Below are the code and all the weights of a small trained network. Each question names an input and a target symbol and asks about switching units off, where a switched-off unit gives its printed mean instead of its output.

import numpy as np


def w(rows, s, z=0):
    codes = np.array(rows[::2]) - 128.0
    scale = np.full(codes.shape[1], s)
    scale[-1] = z or s
    return codes * scale


def f(y):
    return np.maximum(y, 0)


def softmax(a):
    e = np.exp(a - a.max(-1, keepdims=True))
    return e / e.sum(-1, keepdims=True)


def log_softmax(a):
    a = a - a.max(-1, keepdims=True)
    return a - np.log(np.exp(a).sum(-1, keepdims=True))


def net(x, mask):
    ids = ['ΘΦΨαβγεημπσ'.index(c) for c in x.split()]
    T = len(ids)
    res = E[ids] + P[:T]
    r = res
    for j in range(2):
        rows = slice(4 * j, 4 * j + 4)
        q, k, v = (r @ M[0][rows].T for M in (Q, K, V))
        z = softmax(np.where(np.tri(T) > 0, q @ k.T / 4**0.5, -1e9)) @ v
        o = O[0][rows]
        res = res + np.where(mask[j], z, o[:, -1]) @ o[:, :-1]
    y = f(res @ A[0][:, :-1].T + A[0][:, -1])
    res = res + np.where(mask[2:18], y, B[0][:, -1]) @ B[0][:, :-1]
    return log_softmax(res[-1] @ U[:, :-1].T + U[:, -1])


Q, K, V, O, A, B = {}, {}, {}, {}, {}, {}
E = w([
[81,98,184,120],'Θ',
[133,117,139,123],'Φ',
[69,119,93,149],'Ψ',
[144,66,112,86],'α',
[141,175,96,150],'β',
[78,168,165,121],'γ',
[154,91,119,115],'ε',
[161,124,127,144],'η',
[4,95,153,120],'μ',
[113,135,94,78],'π',
[118,118,181,64],'σ',
],0.026)
P = w([
[252,133,31,226],'0',
[129,79,106,177],'1',
[116,103,141,177],'2',
[193,110,102,216],'3',
[87,147,174,174],'4',
[185,127,127,201],'5',
[52,132,185,141],'6',
[166,125,125,185],'7',
[110,146,169,169],'8',
[153,134,143,189],'9',
[153,139,147,188],'10',
[191,135,120,208],'11',
],0.0035)
Q[0] = w([
[127,148,105,98],'H1',
[147,138,247,117],'H1',
[102,126,176,151],'H1',
[88,185,106,120],'H1',
[201,75,122,68],'H2',
[144,151,78,134],'H2',
[90,151,124,126],'H2',
[106,161,106,141],'H2',
],0.013)
K[0] = w([
[212,213,109,155],'H1',
[208,37,193,105],'H1',
[115,169,178,203],'H1',
[207,83,1,201],'H1',
[130,182,157,97],'H2',
[138,163,71,117],'H2',
[224,135,136,251],'H2',
[167,87,51,104],'H2',
],0.0085)
V[0] = w([
[103,114,227,166],'H1',
[169,120,140,119],'H1',
[249,51,175,97],'H1',
[147,147,199,68],'H1',
[70,162,158,154],'H2',
[104,160,115,234],'H2',
[154,2,143,137],'H2',
[127,94,151,71],'H2',
],0.008)
O[0] = w([
[81,99,192,155,238],'H1',
[100,103,183,119,109],'H1',
[253,133,161,160,137],'H1',
[82,148,216,137,166],'H1',
[125,130,193,104,151],'H2',
[90,80,149,207,70],'H2',
[155,82,136,193,251],'H2',
[24,108,108,90,200],'H2',
],0.0072,0.0035)
A[0] = w([
[136,121,149,130,117],'N1',
[81,117,121,111,135],'N2',
[154,116,193,123,151],'N3',
[115,77,94,128,213],'N4',
[139,254,121,167,161],'N5',
[188,155,127,173,195],'N6',
[107,167,88,171,85],'N7',
[160,48,166,148,122],'N8',
[120,173,148,110,103],'N9',
[205,138,158,105,111],'N10',
[100,105,200,83,150],'N11',
[90,109,144,179,176],'N12',
[100,200,47,176,75],'N13',
[92,85,108,124,153],'N14',
[133,91,127,67,116],'N15',
[146,167,124,77,254],'N16',
],0.015,0.0064)
B[0] = w([
[101,88,128,149,147],'N1',
[136,152,105,133,176],'N2',
[242,65,75,90,200],'N3',
[79,214,144,114,195],'N4',
[79,106,254,154,159],'N5',
[33,102,128,83,162],'N6',
[118,27,105,77,146],'N7',
[66,55,95,175,217],'N8',
[133,88,208,138,135],'N9',
[196,99,71,57,149],'N10',
[175,111,122,167,247],'N11',
[141,180,88,158,207],'N12',
[76,51,108,130,165],'N13',
[149,178,143,171,186],'N14',
[139,137,144,169,163],'N15',
[191,245,159,35,170],'N16',
],0.0074,0.013)
U = w([
[148,71,132,213,155],'Θ',
[112,112,109,76,96],'Φ',
[51,131,21,103,45],'Ψ',
[133,107,61,66,116],'α',
[38,74,172,24,163],'β',
[119,192,255,115,151],'γ',
[120,84,60,63,108],'ε',
[107,105,110,80,60],'η',
[86,230,118,187,86],'μ',
[133,222,92,47,254],'π',
[184,99,183,43,71],'σ',
],0.0072,0.004)

Each question gives the input, a string of symbols that net reads in full, and the target symbol t.
The units are the heads (4 rows each of Q, K, V and O) and the neurons (one row each of A and B). Each row of codes is followed by its name. A weight is (code - 128) times the scale printed after its matrix; where a second scale follows, it is the last column's (O, A, B and U).
mask holds one flag per unit, heads first, then neurons. A switched-off unit (its flag False) gives its mean, the last column of its rows in O or B, instead of its output. The means were averaged over made-up inputs and are rounded, as every weight is.
A unit's drop is (log p(t) with every unit on - log p(t) with that unit switched off) / (log p(t) with every unit on - log p(t) with every unit switched off).
The circuit of an input: a set's keep is (log p(t) with only the set's units on - log p(t) with every unit switched off) / (log p(t) with every unit on - log p(t) with every unit switched off). Starting from the 12 units with the biggest drops (on a tie, the unit counted first), units are removed one at a time, each time the one whose removal leaves the highest keep (on an exact tie, the one counted first), for as long as the keep stays at least 0.8.
circuit, biggest first: the units of the circuit, biggest drop first
top k neurons: the k neurons with the biggest drops, biggest first
heads that matter: for each layer, one digit per head in row order, 1 if its drop is at least 0.15 and else 0, layers parted by /
drop when u is switched off: that unit's drop, to one decimal
input π ε α, target π: heads that matter -> 11
input Φ γ Θ Θ Θ α Θ π, target π: circuit, biggest first -> N16, N8, H1
input π ε Ψ Θ β Θ β σ, target σ: top 2 neurons -> N3, N16
input Θ ε Θ γ, target γ: circuit, biggest first -> N5, N8
input Θ π μ ε β ε γ, target γ: heads that matter -> 00
input Θ ε Φ Φ μ β β π π η μ, target μ: heads that matter -> 00
input Θ η Θ σ ε μ Φ Θ π π β β, target β: top 2 neurons -> N5, N13
input Θ π γ Ψ, target Ψ: top neuron -> N13
input ε π ε, target π: heads that matter -> 11
input ε ε ε π Φ Θ Ψ σ β Φ β, target β: heads that matter -> 00
input β π σ, target σ: heads that matter -> 10
input Θ Θ Θ α Θ α, target Θ: top 3 neurons -> N8, N16, N15
input Θ Θ α, target Θ: drop when H1 is switched off -> 0.4
input Ψ Θ Ψ η η β α ε σ η μ Ψ, target Ψ: drop when H2 is switched off -> 0.0
input σ Θ ε β π, target π: drop when N16 is switched off -> 0.4
input Θ π Θ Φ Φ Θ π σ Θ, target Θ: drop when N15 is switched off -> 0.0
